Below is a small trained network, with its code and all its weights. Each question gives an input and a class and asks what happens when units are switched off, that is, made to give their printed mean instead of their output.

import numpy as np


def w(rows, s, z=0):
    codes = np.array(rows[::2]) - 128.0
    scale = np.full(codes.shape[1], s)
    scale[-1] = z or s
    return codes * scale


def f(y):
    return y / 2 * (1 + np.tanh(0.7978845608 * (y + 0.044715 * y**3)))


def log_softmax(a):
    a = a - a.max(-1, keepdims=True)
    return a - np.log(np.exp(a).sum(-1, keepdims=True))


def net(x, mask):
    res = np.array(x, float).reshape(1, 4) / 4 @ E
    y = f(res @ A[0][:, :-1].T + A[0][:, -1])
    res = res + np.where(mask, y, B[0][:, -1]) @ B[0][:, :-1]
    return log_softmax(res[-1] @ U[:, :-1].T + U[:, -1])


A, B = {}, {}
E = w([
[89,28,192,156,248,215,157],'x0',
[69,210,236,200,179,34,69],'x1',
[199,124,1,210,201,80,68],'x2',
[64,167,167,210,212,108,89],'x3',
],0.0082)
A[0] = w([
[19,216,238,121,111,87,140,189],'neuron 0',
[231,73,113,45,68,206,185,174],'neuron 1',
[13,159,191,106,150,77,100,134],'neuron 2',
[194,167,27,119,17,96,170,191],'neuron 3',
[1,236,183,124,146,23,123,174],'neuron 4',
[40,50,170,101,194,163,81,199],'neuron 5',
[27,16,156,116,231,230,95,182],'neuron 6',
[118,106,76,249,188,27,51,173],'neuron 7',
[105,20,110,99,143,141,122,180],'neuron 8',
[114,24,108,86,180,235,179,160],'neuron 9',
[77,39,139,50,168,155,92,2],'neuron 10',
],0.0077,0.0074)
B[0] = w([
[57,139,186,177,2,147,55,225],'neuron 0',
[112,35,50,58,41,191,164,242],'neuron 1',
[119,159,218,200,103,175,123,189],'neuron 2',
[170,79,98,25,114,91,104,236],'neuron 3',
[132,229,242,193,70,100,51,227],'neuron 4',
[127,205,184,207,173,188,192,215],'neuron 5',
[71,100,181,241,211,207,221,253],'neuron 6',
[201,193,99,115,216,57,62,226],'neuron 7',
[72,103,63,110,167,118,133,185],'neuron 8',
[67,68,92,157,193,200,222,231],'neuron 9',
[72,99,119,115,143,157,53,143],'neuron 10',
],0.009,0.013)
U = w([
[205,176,71,165,230,25,46,234],'0',
[58,64,131,198,194,213,187,15],'1',
[55,185,242,204,69,89,46,1],'2',
[164,38,62,24,2,186,157,183],'3',
],0.0097,0.0057)

Each question gives the input, the list of numbers given to net, and the class t.
The units are the neurons (one row each of A and B). Each row of codes is followed by its name. A weight is (code - 128) times the scale printed after its matrix; where a second scale follows, it is the last column's (A, B and U).
mask holds one flag per neuron, in row order. A switched-off neuron (its flag False) gives its mean, the last column of its row in B, instead of its output. The means were averaged over made-up inputs and are rounded, as every weight is.
A unit's drop is (log p(t) with every unit on - log p(t) with that unit switched off) / (log p(t) with every unit on - log p(t) with every unit switched off).
The circuit of an input: a set's keep is (log p(t) with only the set's units on - log p(t) with every unit switched off) / (log p(t) with every unit on - log p(t) with every unit switched off). Starting from all 11 units, units are removed one at a time, each time the one whose removal leaves the highest keep (on an exact tie, the one counted first), for as long as the keep stays at least 0.8.
units of the circuit, in order: the units of the circuit, biggest drop first
k most important neurons: the k neurons with the biggest drops, biggest first
drop when u is switched off: that unit's drop, to one decimal
input [-5,7,5,-2], class 0: units of the circuit, in order	neuron 7
input [-5,2,-7,-5], class 3: 2 most important neurons	neuron 1; neuron 3
input [2,4,5,6], class 2: 2 most important neurons	neuron 4; neuron 2
input [-4,-5,6,2], class 3: 2 most important neurons	neuron 3; neuron 4
input [8,5,-8,0], class 2: 2 most important neurons	neuron 0; neuron 4
input [6,2,6,6], class 0: 3 most important neurons	neuron 7; neuron 1; neuron 9
input [5,-7,4,-5], class 3: 3 most important neurons	neuron 1; neuron 5; neuron 3
input [3,-4,3,-4], class 3: drop when neuron 1 is switched off	0.5
input [0,3,4,3], class 0: drop when neuron 7 is switched off	0.9
input [2,8,8,0], class 0: drop when neuron 7 is switched off	2.7
